cols: U J W F H A Q B
j447: [158 142 165 129  86 142 156  93]
j980: [128 130 110 142 186 138 114 184]
j299: [118 133 144 135  97 118 144  39]
j182: [129 142  83 111 138 135 108 171]
j267: [158 142 165 129  86 142 138  52]
j236: [143 129  99 117 158 121 112 135]
j834: [137 157 108 122 178 141 133 155]
j622: [124 129 108 140 181 134 116 183]
j550: [133 132 167 144 180 148 119 194]
j875: [118 129  99 117 158 139 155  82]
j65: [133 132 122 144 180 148 119 194]
diff j447: [158 142 164 129  86 142 156  93] : 3, [165]
all j299: [144] : 3 7
succ: [139] : [155]

cols: V D E M N G K X
j49: [ 67 217  94 109  74  11 153 238]
j355: [ 99 171 118 128  53  22 147 195]
j61: [ 14 220  73 111  73  13 155 238]
j16: [ 76 210  88 106  84  25 149 244]
j944: [ 80 219 101 115  65   2 148 220]
j710: [134 237  93  72  66  41 146 224]
j140: [108 210  98  90 106  55 129 233]
succ: [65] : [2]
all j61: [13] : 6
diff j710: [134 236  93  72  66  41 146 224] : 2, [237]
succ: [108] : [210]
loc: [244] : j16, 8

cols: S L P R T Z
j649: [205  90  95 180 125  26]
j645: [111 170 217 199 169  69]
j604: [117  50 198 102  66 145]
j591: [116 169 207 177 161  67]
j131: [179  90  95 180 125 137]
j510: [146  98 219 130  89 138]
j379: [ 79  78 142  44 131 170]
j66: [ 87 116 207 177 161  16]
j833: [205 168  95 180 125  26]
j399: [ 88 115 123  47 113 203]
j165: [122 122 143 143 123 143]
j487: [145  84 162  99  47 140]
loc: [117] : j604, 1
loc: [111] : j645, 1
diff j66: [ 86 116 207 177 161  16] : 1, [87]
loc: [217] : j645, 3
succ: [115] : [123]
all j165: [122] : 1 2

cols: zado Fir laneg Soge zape
j840: [ 32 115 115 182  38]
j495: [159  10  31 166 115]
j982: [112 103  86 183  34]
j717: [ 39 106  86 160 127]
j552: [ 26  94  93 133  69]
j79: [ 26  94  93 133 194]
j192: [111  73 127 215  94]
j934: [105  86 141 217 147]
diff j982: [112 103  86 184  34] : 4, [183]
succ: [73] : [127]
succ: [39] : [106]
diff j934: [105  85 141 217 147] : 2, [86]
all j840: [115] : 2 3
down: [ 32 159 112  39  26  26] : zado
succ: [111] : [73]

cols: vesu dived porop Lib
j27: [124 153 188 158]
j226: [ 69 183   8   9]
j593: [124 153  29  51]
j434: [40 10 80 98]
diff j593: [124 153  29  52] : 4, [51]
down: [153 183] : dived
down: [158   9  51] : Lib
succ: [188] : [158]
diff j434: [40  9 80 98] : 2, [10]

cols: bibo buri nal tefe bem
j886: [ 38  38  38  38 155]
j516: [155  38  43 156 171]
j193: [155 187  27 222 135]
j293: [155  51  39 148 201]
j685: [155  38  43 156 156]
j55: [155  44 252  76 184]
j11: [155  29 235  89 153]
j734: [155 105 164 106 112]
diff j11: [155  29 235  88 153] : 4, [89]
down: [51 38] : buri
all j886: [38] : 1 2 3 4
diff j11: [155  29 235  89 154] : 5, [153]
all j685: [156] : 4 5
diff j11: [155  28 235  89 153] : 2, [29]

cols: Tifib buga gok rumo dezug kom Vit zuso
j974: [207 126 118 111 138  95 109 172]
j966: [107 152 107 141 138 108 143 140]
j964: [128  65 163 115 169 109 148 119]
j212: [113  94 165 173 121 156 147 126]
j909: [138 109 119 145 222  66 147  65]
j719: [130 119 154 129 132 175 138 136]
j642: [ 83  66 135 133 164 148 165 114]
j800: [145 129 150 145 134 155 130 175]
down: [140 119 126  65 136 114 175] : zuso
diff j212: [113  94 165 172 121 156 147 126] : 4, [173]
diff j966: [107 152 107 140 138 108 143 140] : 4, [141]
diff j800: [145 129 150 145 135 155 130 175] : 5, [134]

cols: foned vanub rezet Lem
j983: [211 158  97  93]
j120: [223 176 127  70]
j754: [ 98 222 222 222]
j150: [ 98  95  93 222]
j353: [193 150 177  98]
j329: [ 98 149  93 222]
down: [158 176 222  95] : vanub
succ: [223] : [176]
succ: [177] : [98]
succ: [158] : [97]
loc: [149] : j329, 2
all j754: [222] : 2 3 4
loc: [150] : j353, 2

cols: kog Lako buk roza Bekop Nabod fel
j448: [128 123 129 123 185 111 187]
j295: [132 129 122 129 201 115 135]
j969: [132 129 122 120 201 115 119]
j562: [127 130 129 129  89 128 134]
j325: [132 129 186 120 201 135 201]
all j448: [185] : 5
diff j448: [129 123 129 123 185 111 187] : 1, [128]
q: [128 123 129 123 185 111 187] : j448
all j562: [130] : 2
all j325: [186] : 3
loc: [186] : j325, 3
diff j295: [132 129 122 129 201 115 134] : 7, [135]

